How the points are linked:
FQ: τ>HQ, χ>PF, φ>GN, β>CR, η>JL, ψ>LC
QH: τ>GQ, χ>FQ, φ>HQ, β>PF, η>MG, ψ>JL
HQ: τ>DT, χ>GN, φ>JM, β>MR, η>PF, ψ>CR
GQ: τ>HR, χ>HQ, φ>DT, β>GN, η>FQ, ψ>PF
HB: τ>BM, χ>ZJ, φ>ZP, β>RH, η>JP, ψ>LD
SR: τ>BC, χ>PC, φ>SM, β>PQ, η>RG, ψ>RZ
GJ: τ>LC, χ>TG, φ>BT, β>BC, η>TN, ψ>SR
SC: τ>FH, χ>NG, φ>BS, β>GT, η>DL, ψ>BM
CQ: τ>MG, χ>TM, φ>JL, β>GJ, η>NR, ψ>GP
ZC: τ>GZ, χ>FG, φ>DN, β>ZL, η>ZQ, ψ>PR
GP: τ>GJ, χ>TN, φ>TG, β>SR, η>BZ, ψ>GR
ZP: τ>RQ, χ>ZD, φ>RC, β>LB, η>RH, ψ>TT
LC: τ>CR, χ>BT, φ>CQ, β>NR, η>TG, ψ>BC
TG: τ>BT, χ>BC, φ>NR, β>SM, η>SR, ψ>PC
ZH: τ>NM, χ>ZC, φ>GZ, β>FG, η>LS, ψ>ZQ
ZN: τ>TT, χ>MZ, φ>BB, β>LT, η>DT, ψ>JM
MZ: τ>BB, χ>LT, φ>MQ, β>GQ, η>JM, ψ>QH
PF: τ>GN, χ>CR, φ>MR, β>CQ, η>LC, ψ>BT
PM: τ>DS, χ>QJ, φ>HL, β>DC, η>BS, ψ>BG
CR: τ>MR, χ>CQ, φ>MG, β>TM, η>BT, ψ>NR
RZ: τ>PQ, χ>ZH, φ>NM, β>ZC, η>PJ, ψ>LS
DL: τ>NG, χ>BM, φ>GT, β>ZP, η>HB, ψ>ZJ
LT: τ>MQ, χ>GQ, φ>HR, β>HQ, η>QH, ψ>FQ
BZ: τ>TN, χ>GR, φ>SR, β>RG, η>NM, ψ>GZ
JM: τ>LT, χ>QH, φ>GQ, β>FQ, η>MR, ψ>MG
JR: τ>DJ, χ>PM, φ>DS, β>QJ, η>FH, ψ>BS
NL: τ>JR, χ>FH, φ>PM, β>BS, η>SC, ψ>NG
BM: τ>GT, χ>ZP, φ>RQ, β>ZD, η>ZJ, ψ>RH
DN: τ>RZ, χ>PJ, φ>ZH, β>LS, η>ZL, ψ>DJ
MG: τ>FQ, χ>JL, φ>PF, β>LC, η>TM, ψ>GJ
PC: τ>SM, χ>PQ, φ>BZ, β>NM, η>RZ, ψ>ZH
DS: τ>ZQ, χ>HL, φ>PR, β>NL, η>QJ, ψ>DC
RG: τ>PC, χ>RZ, φ>PQ, β>ZH, η>DN, ψ>PJ
DC: τ>NL, χ>SC, φ>FH, β>NG, η>MH, ψ>DL
JL: τ>PF, χ>LC, φ>CR, β>BT, η>GJ, ψ>TG
ZQ: τ>FG, χ>PR, φ>ZL, β>JR, η>HL, ψ>NL
NR: τ>TM, χ>GP, φ>GJ, β>TN, η>SM, ψ>BZ
PQ: τ>BZ, χ>NM, φ>GR, β>GZ, η>ZH, ψ>ZC
BC: τ>NR, χ>SM, φ>GP, β>BZ, η>PC, ψ>PQ
TM: τ>JL, χ>GJ, φ>LC, β>TG, η>GP, ψ>TN
FG: τ>DN, χ>ZL, φ>PJ, β>DJ, η>PR, ψ>JR
BB: τ>JP, χ>MQ, φ>LD, β>HR, η>LT, ψ>GQ
LD: τ>RH, χ>ZN, φ>TT, β>MZ, η>HR, ψ>DT
TN: τ>TG, χ>SR, φ>BC, β>PC, η>GR, ψ>RG
MR: τ>QH, χ>MG, φ>FQ, β>JL, η>CQ, ψ>TM
GR: τ>SR, χ>RG, φ>PC, β>RZ, η>GZ, ψ>DN
PR: τ>ZL, χ>JR, φ>DJ, β>PM, η>NL, ψ>FH
QJ: τ>HL, χ>DC, φ>NL, β>SC, η>BG, ψ>MH
MQ: τ>LD, χ>HR, φ>ZN, β>DT, η>GQ, ψ>HQ
RQ: τ>MH, χ>RC, φ>DL, β>HB, η>ZD, ψ>LB
TT: τ>LB, χ>BB, φ>JP, β>MQ, η>MZ, ψ>LT
GN: τ>JM, χ>MR, φ>QH, β>MG, η>CR, ψ>CQ
BS: τ>QJ, χ>BG, φ>DC, β>MH, η>GT, ψ>RQ
HL: τ>PR, χ>NL, φ>JR, β>FH, η>DC, ψ>SC
FH: τ>PM, χ>BS, φ>QJ, β>BG, η>NG, ψ>GT
MH: τ>SC, χ>DL, φ>NG, β>BM, η>RC, ψ>HB
LS: τ>ZC, χ>ZQ, φ>FG, β>PR, η>DS, ψ>HL
RC: τ>DL, χ>HB, φ>BM, β>ZJ, η>LB, ψ>JP
HR: τ>ZN, χ>DT, φ>MZ, β>JM, η>HQ, ψ>GN
BG: τ>DC, χ>MH, φ>SC, β>DL, η>RQ, ψ>RC
BT: τ>CQ, χ>NR, φ>TM, β>GP, η>BC, ψ>SM
NG: τ>BS, χ>GT, φ>BG, β>RQ, η>BM, ψ>ZP
SM: τ>GP, χ>BZ, φ>TN, β>GR, η>PQ, ψ>NM
GT: τ>BG, χ>RQ, φ>MH, β>RC, η>ZP, ψ>ZD
JP: τ>ZJ, χ>LD, φ>RH, β>ZN, η>MQ, ψ>HR
PJ: τ>ZH, χ>LS, φ>ZC, β>ZQ, η>DJ, ψ>DS
NM: τ>GR, χ>GZ, φ>RG, β>DN, η>ZC, ψ>FG
DJ: τ>LS, χ>DS, φ>ZQ, β>HL, η>PM, ψ>QJ
ZJ: τ>ZP, χ>RH, φ>ZD, β>TT, η>LD, ψ>ZN
ZD: τ>RC, χ>LB, φ>HB, β>JP, η>TT, ψ>BB
RH: τ>ZD, χ>TT, φ>LB, β>BB, η>ZN, ψ>MZ
ZL: τ>PJ, χ>DJ, φ>LS, β>DS, η>JR, ψ>PM
DT: τ>MZ, χ>JM, φ>LT, β>QH, η>GN, ψ>MR
GZ: τ>RG, χ>DN, φ>RZ, β>PJ, η>FG, ψ>ZL
LB: τ>HB, χ>JP, φ>ZJ, β>LD, η>BB, ψ>MQ

In the rows, zero is written as 26.

The rows follow the links: the fewer symbols apart two points are, the more alike their rows tend to be.

Each row is also shifted at random along 2 hidden directions that mean nothing.

Some points, each with a row of numbers:
BM
24 28 30 21 25 26 26 19 24 30 27 22 20 24 24 24 21 32 26 23 30 27 28 22
DC
24 24 26 21 29 29 29 22 32 28 24 21 29 24 25 28 39 29 26 23 25 24 22 21
MR
25 26 24 29 26 21 23 34 26 26 29 31 28 26 26 27 10 19 22 27 27 30 27 22
ZQ
37 25 27 25 26 30 33 23 22 25 21 23 31 24 25 29 25 28 28 25 22 24 18 26
JR
27 27 28 23 25 30 30 17 22 25 22 21 25 25 25 24 36 32 30 23 25 22 24 29
SM
20 27 20 29 25 25 27 32 23 21 24 29 31 27 28 29 18 20 25 28 22 25 22 29
GR
26 28 23 30 24 27 29 25 18 21 22 28 26 28 27 24 27 24 28 28 22 23 23 34
DJ
28 28 26 25 26 30 32 22 20 26 22 23 29 25 25 27 27 29 29 24 22 24 19 28
FQ
33 23 26 30 26 23 22 34 28 26 29 31 27 26 24 26 26 19 22 26 26 29 28 23
FG
16 27 21 25 28 28 30 26 26 24 22 24 34 25 28 30 26 25 27 27 21 23 18 26
HR
27 28 29 27 24 23 21 25 23 28 29 28 18 26 23 20 26 26 25 25 30 29 33 25
QJ
32 20 29 19 26 29 27 20 32 27 24 20 26 24 28 28 29 32 27 24 25 22 24 24
RH
21 26 26 24 28 24 23 28 31 31 30 25 26 24 23 26 28 24 23 23 29 30 27 16
TG
20 23 20 29 24 24 21 31 29 20 24 29 27 29 29 26 30 21 25 28 23 23 28 31
ZH
16 23 20 24 26 28 26 24 28 21 22 23 28 27 30 27 32 27 27 28 22 20 24 32
HB
28 23 30 22 25 26 23 21 31 30 28 22 21 25 24 23 35 30 25 22 30 26 30 21
PF
23 29 23 32 26 23 24 33 22 25 28 32 26 28 23 24 27 18 23 26 26 30 27 25
GJ
23 23 23 28 23 23 21 29 28 20 25 29 23 29 29 24 28 23 25 29 24 22 30 33
HL
16 28 25 22 26 29 29 18 24 25 23 20 24 25 26 25 29 32 30 25 25 22 25 29
LS
27 26 23 26 28 29 32 25 24 24 22 24 33 25 26 29 33 25 28 25 21 23 18 26
PJ
18 24 21 23 27 27 29 27 29 23 22 23 33 25 30 31 20 26 27 28 21 22 19 26
GQ
21 24 27 25 24 20 18 29 31 27 29 27 20 26 27 25 12 25 22 27 30 27 32 23
PM
25 23 28 19 25 28 27 18 28 26 23 20 25 24 28 27 22 33 28 25 26 22 24 27
MG
16 32 21 33 26 23 24 32 19 24 28 33 25 28 23 22 30 19 24 26 26 29 28 27
BG
39 23 31 23 28 30 31 23 28 31 26 22 29 22 23 29 27 28 26 22 25 27 21 18

The symbols that take the first to the second take the third to the fourth, perhaps in another order. What is the fourth?
Answer with the point's name.
27 28 30 22 28 27 30 23 23 31 26 22 28 22 23 27 14 29 26 23 27 29 21 19
to 26 26 30 21 25 25 25 20 27 30 27 21 20 23 24 24 21 31 26 23 31 27 29 22
as 25 27 23 29 23 29 28 22 20 19 21 26 24 29 27 23 41 26 29 27 21 20 26 36
to DN

30 24 27 28 24 24 19 26 29 26 30 28 19 28 24 20 40 24 24 25 29 26 34 26
to 20 28 22 30 26 22 23 34 25 26 29 31 26 27 25 26 19 19 23 27 26 30 26 23
as 17 32 28 22 27 26 28 20 21 30 26 22 24 23 22 24 20 31 27 23 29 29 24 21
to ZD

18 29 22 27 24 27 28 25 19 20 22 27 26 28 28 25 22 26 29 28 22 23 24 34
to 30 22 24 24 27 28 30 26 28 24 22 23 33 25 28 31 24 26 27 26 21 23 18 26
as 32 27 24 30 24 27 29 27 18 21 22 28 28 28 27 26 25 23 28 28 22 24 22 32
to ZC

18 29 29 21 26 26 26 19 24 30 27 22 21 23 23 23 22 32 27 23 30 28 28 22
to 19 27 26 24 28 22 24 29 30 32 30 26 27 23 24 27 13 24 22 24 29 31 25 15
as 21 25 20 28 25 24 25 33 26 21 24 29 31 27 30 29 17 20 25 29 22 25 22 28
to NM

38 20 32 22 27 24 23 27 34 31 30 24 25 23 24 28 24 26 22 23 29 29 28 17
to 20 31 28 26 26 21 24 28 22 30 29 27 23 24 22 24 8 25 24 25 30 32 28 20
as 19 26 25 22 29 28 29 24 30 29 25 21 30 23 25 29 32 29 26 23 26 26 21 20
to DL

23 29 24 25 27 30 33 23 20 25 22 23 31 24 26 28 26 28 29 25 22 25 18 27
to 25 29 26 25 26 31 33 19 20 25 22 23 27 25 24 25 35 30 30 24 23 23 21 29
as 34 21 27 28 25 22 20 32 31 26 29 30 24 27 26 26 27 20 22 26 27 27 30 23
to FQ

20 28 22 26 23 26 28 25 19 20 22 26 26 28 29 26 15 26 29 29 22 22 24 34
to 33 26 24 29 24 26 29 28 19 21 22 28 28 27 27 26 20 24 27 28 22 24 22 32
as 23 23 23 24 24 27 25 23 26 20 21 23 26 27 31 26 22 28 28 28 22 20 25 34
to RG

17 33 26 28 26 23 24 26 20 29 29 28 21 25 21 20 27 25 25 24 30 31 30 23
to 25 23 26 27 25 22 19 29 30 26 29 28 21 27 25 23 30 23 23 26 29 26 33 25
as 29 24 31 21 25 26 24 20 29 29 27 22 20 24 24 23 28 31 25 23 30 26 29 22
to JP

43 25 34 23 26 28 30 20 23 32 26 22 25 22 22 27 21 30 26 23 27 28 23 20
to 20 25 27 23 29 24 23 26 32 31 29 24 25 23 24 26 30 26 24 23 29 28 28 17
as 23 28 20 30 26 25 28 31 21 21 24 29 31 27 27 28 20 21 26 29 21 25 21 30
to ZH

34 21 30 19 25 28 28 17 29 26 23 19 24 24 28 27 24 33 28 25 25 21 24 27
to 24 26 26 22 30 29 30 24 29 30 26 22 30 22 24 29 28 28 26 23 26 27 20 19
as 21 23 20 29 25 25 23 31 28 21 25 29 28 29 29 26 33 20 25 28 22 23 26 30
to PC

33 28 26 33 24 24 25 30 19 24 27 32 23 27 23 22 30 20 25 27 25 28 28 29
to 25 22 21 28 25 23 24 33 29 21 25 28 30 27 30 30 18 20 24 29 22 24 24 28
as 26 31 28 28 27 24 26 28 22 30 30 28 24 24 20 23 27 24 24 23 29 32 27 19
to QH

27 29 23 30 24 28 29 25 18 20 22 28 26 28 26 24 33 24 28 27 21 23 23 34
to 15 26 22 24 24 25 26 24 23 20 22 24 25 27 31 26 14 29 29 29 22 21 25 34
as 17 32 27 28 25 23 22 26 21 28 29 28 19 26 21 20 26 25 25 24 31 30 31 24
to DT

28 26 22 30 25 26 28 31 22 21 23 29 30 27 27 28 21 21 26 28 22 24 21 30
to 25 25 20 30 26 25 26 32 25 21 24 29 31 28 27 27 31 20 25 28 22 24 23 29
as 24 24 24 28 25 23 19 30 31 26 30 29 23 27 25 23 32 21 22 26 28 27 32 24
to GQ

16 30 25 23 30 29 30 24 26 30 26 22 30 23 23 27 29 28 26 22 26 28 20 18
to 24 28 28 23 29 27 30 24 25 31 25 22 29 22 23 28 17 29 26 23 27 29 20 18
as 21 30 23 31 24 22 23 30 19 23 27 30 23 28 25 23 14 22 25 28 26 28 28 29
to CQ

26 31 28 28 26 24 24 26 21 29 29 28 21 25 21 20 28 25 25 23 30 31 30 23
to 32 26 25 31 25 23 24 33 23 25 28 32 26 27 24 25 22 19 23 27 26 29 26 25
as 30 22 28 21 25 30 28 18 30 26 23 19 25 25 27 26 38 32 28 24 25 21 25 27
to BM

39 27 33 24 26 29 30 19 22 31 26 23 23 23 21 24 31 30 27 22 28 27 26 22
to 22 27 26 26 29 25 24 29 29 31 30 26 27 24 22 26 28 24 23 23 29 31 27 16
as 24 21 23 23 26 27 27 25 30 22 22 23 30 26 31 30 25 27 26 27 22 21 22 30
to JR

